Below are the code and all the weights of a small trained network. Each question names an input and a class and asks about switching units off, where a switched-off unit gives its printed mean instead of its output.

import numpy as np


def w(rows, s, z=0):
    codes = np.array(rows[::2]) - 128.0
    scale = np.full(codes.shape[1], s)
    scale[-1] = z or s
    return codes * scale


def f(y):
    return y / 2 * (1 + np.tanh(0.7978845608 * (y + 0.044715 * y**3)))


def log_softmax(a):
    a = a - a.max(-1, keepdims=True)
    return a - np.log(np.exp(a).sum(-1, keepdims=True))


def net(x, mask):
    res = np.array(x, float).reshape(1, 4) / 4 @ E
    y = f(res @ A[0][:, :-1].T + A[0][:, -1])
    res = res + np.where(mask, y, B[0][:, -1]) @ B[0][:, :-1]
    return log_softmax(res[-1] @ U[:, :-1].T + U[:, -1])


A, B = {}, {}
E = w([
[186,84,156,220,126,192,181,253],'x0',
[195,175,40,12,32,181,208,130],'x1',
[16,106,193,154,31,199,174,85],'x2',
[126,9,101,66,137,218,48,131],'x3',
],0.0077)
A[0] = w([
[165,118,144,167,118,155,162,228,113],'n0',
[127,128,159,165,195,73,52,144,53],'n1',
[129,2,109,84,157,223,11,128,104],'n2',
[110,202,163,203,138,71,198,125,112],'n3',
[51,114,196,145,31,199,171,76,53],'n4',
[219,148,109,112,175,98,93,146,91],'n5',
[212,138,45,110,224,82,102,161,95],'n6',
[67,183,127,83,153,82,73,42,86],'n7',
[155,206,144,153,110,43,184,117,137],'n8',
[74,97,209,183,168,126,104,104,48],'n9',
[152,108,177,206,142,168,158,206,115],'n10',
[169,108,152,163,129,169,174,187,35],'n11',
[214,189,21,36,27,216,236,115,2],'n12',
],0.0083,0.006)
B[0] = w([
[139,58,169,33,91,63,43,70,194],'n0',
[181,165,98,235,156,146,137,109,175],'n1',
[133,157,111,54,196,170,159,212,232],'n2',
[130,156,129,44,187,141,156,212,197],'n3',
[161,118,208,156,104,198,215,59,202],'n4',
[120,120,189,153,73,178,214,54,180],'n5',
[91,106,214,177,67,193,218,56,214],'n6',
[181,84,159,39,93,60,41,71,193],'n7',
[105,151,118,37,169,186,136,182,199],'n8',
[254,223,90,249,176,135,128,111,176],'n9',
[166,115,119,79,74,88,59,88,205],'n10',
[206,125,139,73,147,87,82,63,162],'n11',
[203,181,61,238,192,78,78,136,244],'n12',
],0.0087,0.011)
U = w([
[157,160,104,234,175,118,103,130,130],'0',
[119,113,189,146,65,194,245,71,116],'1',
[138,95,148,44,72,77,37,92,100],'2',
[119,148,130,35,191,180,180,235,85],'3',
[69,106,121,124,93,132,149,187,247],'4',
[28,90,91,177,80,97,144,154,87],'5',
],0.011,0.014)

Each question gives the input, the list of numbers given to net, and the class t.
The units are the neurons (one row each of A and B). Each row of codes is followed by its name. A weight is (code - 128) times the scale printed after its matrix; where a second scale follows, it is the last column's (A, B and U).
mask holds one flag per neuron, in row order. A switched-off neuron (its flag False) gives its mean, the last column of its row in B, instead of its output. The means were averaged over made-up inputs and are rounded, as every weight is.
A unit's drop is (log p(t) with every unit on - log p(t) with that unit switched off) / (log p(t) with every unit on - log p(t) with every unit switched off).
The circuit of an input: a set's keep is (log p(t) with only the set's units on - log p(t) with every unit switched off) / (log p(t) with every unit on - log p(t) with every unit switched off). Starting from the 12 units with the biggest drops (on a tie, the unit counted first), units are removed one at a time, each time the one whose removal leaves the highest keep (on an exact tie, the one counted first), for as long as the keep stays at least 0.8.
units of the circuit, in order: the units of the circuit, biggest drop first
unit that matters most: the unit with the biggest drop
k most important neurons: the k neurons with the biggest drops, biggest first
drop when u is switched off: that unit's drop, to one decimal
input [-4,-3,-5,4], class 1: unit that matters most : n6
input [5,-6,6,-7], class 3: 4 most important neurons : [n3; n12; n8; n6]
input [-8,8,4,-2], class 0: 2 most important neurons : [n12; n0]
input [-3,0,-3,0], class 4: 4 most important neurons : [n4; n0; n10; n11]
input [7,-6,2,4], class 2: 4 most important neurons : [n10; n0; n12; n11]
input [7,-8,8,6], class 0: 2 most important neurons : [n9; n6]
input [2,1,-3,-1], class 4: 2 most important neurons : [n4; n9]
input [2,-6,-7,3], class 1: 2 most important neurons : [n6; n12]
input [-2,-5,5,7], class 3: 3 most important neurons : [n2; n12; n6]
input [0,-6,1,-8], class 3: 3 most important neurons : [n3; n8; n12]
input [-5,0,-7,-7], class 1: 3 most important neurons : [n6; n5; n2]
input [-7,2,5,-2], class 2: 3 most important neurons : [n7; n6; n5]
input [4,0,0,-6], class 3: 3 most important neurons : [n3; n8; n7]
input [5,1,-4,4], class 2: units of the circuit, in order : [n0]
input [6,-4,-4,-4], class 2: units of the circuit, in order : [n0; n10]
input [2,0,6,-7], class 3: 3 most important neurons : [n3; n6; n8]
input [0,-7,-7,8], class 3: 3 most important neurons : [n2; n12; n4]
input [-5,-6,-5,-8], class 3: drop when n8 is switched off : 0.8
input [6,-3,-8,8], class 1: drop when n6 is switched off : 1.1
input [-4,7,-4,4], class 0: units of the circuit, in order : [n12]
input [3,8,-1,-5], class 0: drop when n12 is switched off : 2.0
input [-6,0,-8,7], class 1: drop when n6 is switched off : 0.6
